Below is a small trained network, with its code and all its weights. Each question gives an input and a target symbol and asks what happens when units are switched off, that is, made to give their printed mean instead of their output.

import numpy as np


def w(rows, s, z=0):
    codes = np.array(rows[::2]) - 128.0
    scale = np.full(codes.shape[1], s)
    scale[-1] = z or s
    return codes * scale


def f(y):
    return np.maximum(y, 0)


def softmax(a):
    e = np.exp(a - a.max(-1, keepdims=True))
    return e / e.sum(-1, keepdims=True)


def log_softmax(a):
    a = a - a.max(-1, keepdims=True)
    return a - np.log(np.exp(a).sum(-1, keepdims=True))


def net(x, mask):
    ids = ['αβγδζηλμπστφψω'.index(c) for c in x.split()]
    T = len(ids)
    res = E[ids] + P[:T]
    u = 0
    for l in range(2):
        r = res
        for j in range(3):
            rows = slice(2 * j, 2 * j + 2)
            q, k, v = (r @ M[l][rows].T for M in (Q, K, V))
            z = softmax(np.where(np.tri(T) > 0, q @ k.T / 2**0.5, -1e9)) @ v
            o = O[l][rows]
            res = res + np.where(mask[u + j], z, o[:, -1]) @ o[:, :-1]
        u += 3
        y = f(res @ A[l][:, :-1].T + A[l][:, -1])
        res = res + np.where(mask[u : u + 4], y, B[l][:, -1]) @ B[l][:, :-1]
        u += 4
    return log_softmax(res[-1] @ U[:, :-1].T + U[:, -1])


Q, K, V, O, A, B = {}, {}, {}, {}, {}, {}
E = w([
[67,236,146,102],'α',
[170,100,44,75],'β',
[91,59,137,64],'γ',
[143,79,42,138],'δ',
[156,110,255,87],'ζ',
[78,96,142,106],'η',
[129,21,199,170],'λ',
[119,118,41,193],'μ',
[116,105,108,40],'π',
[35,120,137,104],'σ',
[246,98,85,208],'τ',
[178,122,120,81],'φ',
[37,249,239,225],'ψ',
[64,140,90,165],'ω',
],0.012)
P = w([
[126,64,148,170],'0',
[140,230,169,58],'1',
[139,11,156,180],'2',
[151,225,168,76],'3',
[144,1,152,174],'4',
[149,229,179,79],'5',
],0.0051)
Q[0] = w([
[170,99,38,89],'0.h0',
[157,252,123,93],'0.h0',
[170,111,187,172],'0.h1',
[148,2,153,191],'0.h1',
[38,117,40,133],'0.h2',
[53,59,104,119],'0.h2',
],0.02)
K[0] = w([
[220,98,63,117],'0.h0',
[42,163,7,50],'0.h0',
[180,80,155,174],'0.h1',
[210,135,225,196],'0.h1',
[35,142,40,71],'0.h2',
[5,65,42,85],'0.h2',
],0.017)
V[0] = w([
[124,88,200,158],'0.h0',
[250,168,126,146],'0.h0',
[83,128,45,139],'0.h1',
[163,191,196,187],'0.h1',
[188,143,184,152],'0.h2',
[48,80,94,115],'0.h2',
],0.014)
O[0] = w([
[96,93,149,180,129],'0.h0',
[142,103,9,110,130],'0.h0',
[177,166,117,151,103],'0.h1',
[23,144,97,147,4],'0.h1',
[53,116,113,121,105],'0.h2',
[215,141,109,109,174],'0.h2',
],0.011,0.0031)
A[0] = w([
[122,66,167,197,143],'0.n0',
[127,81,103,211,65],'0.n1',
[154,10,148,130,99],'0.n2',
[161,114,110,188,251],'0.n3',
],0.013,0.0031)
B[0] = w([
[134,71,25,131,240],'0.n0',
[146,183,121,2,209],'0.n1',
[211,77,214,148,255],'0.n2',
[159,171,156,189,213],'0.n3',
],0.0096,0.007)
Q[1] = w([
[71,118,149,238],'1.h0',
[178,130,108,128],'1.h0',
[76,127,229,87],'1.h1',
[177,207,169,138],'1.h1',
[167,103,134,111],'1.h2',
[128,191,96,249],'1.h2',
],0.017)
K[1] = w([
[192,182,118,53],'1.h0',
[149,116,71,165],'1.h0',
[191,95,207,79],'1.h1',
[76,139,207,118],'1.h1',
[95,122,114,97],'1.h2',
[60,143,107,251],'1.h2',
],0.017)
V[1] = w([
[167,193,104,132],'1.h0',
[132,120,77,68],'1.h0',
[134,133,186,165],'1.h1',
[86,115,120,117],'1.h1',
[75,110,135,108],'1.h2',
[102,151,114,254],'1.h2',
],0.0056)
O[1] = w([
[153,202,135,81,123],'1.h0',
[177,152,75,131,119],'1.h0',
[34,132,135,122,137],'1.h1',
[162,135,165,109,71],'1.h1',
[201,183,153,108,55],'1.h2',
[255,90,152,157,3],'1.h2',
],0.0038,0.0075)
A[1] = w([
[133,133,134,217,3],'1.n0',
[128,174,182,242,83],'1.n1',
[168,98,103,248,46],'1.n2',
[94,227,191,156,12],'1.n3',
],0.013,0.0024)
B[1] = w([
[75,41,59,32,165],'1.n0',
[85,200,219,46,204],'1.n1',
[90,194,95,191,255],'1.n2',
[143,81,123,247,183],'1.n3',
],0.014,0.0062)
U = w([
[222,49,195,107,28],'α',
[106,20,116,109,113],'β',
[118,210,95,143,151],'γ',
[113,142,162,2,162],'δ',
[176,116,28,87,118],'ζ',
[225,151,86,204,19],'η',
[105,123,124,127,164],'λ',
[140,160,156,150,141],'μ',
[52,161,159,107,38],'π',
[138,105,154,145,150],'σ',
[137,76,86,227,189],'τ',
[33,134,55,115,115],'φ',
[99,83,150,138,162],'ψ',
[133,117,160,179,254],'ω',
],0.0089,0.0046)

Each question gives the input, a string of symbols that net reads in full, and the target symbol t.
The units are the heads (2 rows each of Q, K, V and O) and the neurons (one row each of A and B). Each row of codes is followed by its name. A weight is (code - 128) times the scale printed after its matrix; where a second scale follows, it is the last column's (O, A, B and U).
mask holds one flag per unit, layer by layer, with each layer's heads first. A switched-off unit (its flag False) gives its mean, the last column of its rows in O or B, instead of its output. The means were averaged over made-up inputs and are rounded, as every weight is.
A unit's drop is (log p(t) with every unit on - log p(t) with that unit switched off) / (log p(t) with every unit on - log p(t) with every unit switched off).
The circuit of an input: a set's keep is (log p(t) with only the set's units on - log p(t) with every unit switched off) / (log p(t) with every unit on - log p(t) with every unit switched off). Starting from the 12 units with the biggest drops (on a tie, the unit counted first), units are removed one at a time, each time the one whose removal leaves the highest keep (on an exact tie, the one counted first), for as long as the keep stays at least 0.8.
circuit, biggest first: the units of the circuit, biggest drop first
most important unit: the unit with the biggest drop
top k neurons: the k neurons with the biggest drops, biggest first
top k neurons in layer l: the k neurons of layer l with the biggest drops, biggest first
heads that matter: for each layer, one digit per head in row order, 1 if its drop is at least 0.15 and else 0, layers parted by /
input π σ λ ψ, target π: circuit, biggest first : 1.n1; 1.n3; 0.n1; 1.n0
input β β γ π π, target α: circuit, biggest first : 0.h1; 0.n2
input π π ζ μ ω δ, target η: most important unit : 0.h0
input ψ δ α ζ γ, target β: circuit, biggest first : 0.h1; 0.h0; 1.n2; 0.n2
input ψ α ζ, target β: top 2 neurons in layer 0 : 0.n0; 0.n3
input λ μ β π ω, target τ: circuit, biggest first : 0.n0; 0.h0
input ψ π π π μ, target φ: heads that matter : 010 / 000
input μ λ π γ, target α: top 2 neurons in layer 0 : 0.n3; 0.n2
input δ β τ π μ, target ζ: circuit, biggest first : 0.n1; 0.h0
input π ψ ψ β τ, target ζ: top 2 neurons in layer 0 : 0.n1; 0.n0
input π π τ, target ζ: heads that matter : 101 / 000
input γ μ ψ β, target ζ: top 2 neurons : 1.n1; 0.n2
input ζ μ μ π σ, target β: top 2 neurons in layer 0 : 0.n1; 0.n3
input μ φ β, target η: heads that matter : 001 / 000
input β ζ β, target β: top 2 neurons in layer 1 : 1.n2; 1.n1
input π μ σ, target δ: top 3 neurons : 1.n1; 1.n0; 1.n3
input β φ δ π ψ γ, target α: circuit, biggest first : 1.n2; 0.h1; 0.h2
input μ π ζ π π, target β: top 3 neurons in layer 0 : 0.n3; 0.n1; 0.n0
input β π λ μ β, target τ: most important unit : 0.n0
input π λ σ, target τ: top neuron in layer 0 : 0.n0
input φ μ π π π α, target τ: circuit, biggest first : 1.n3; 0.n0
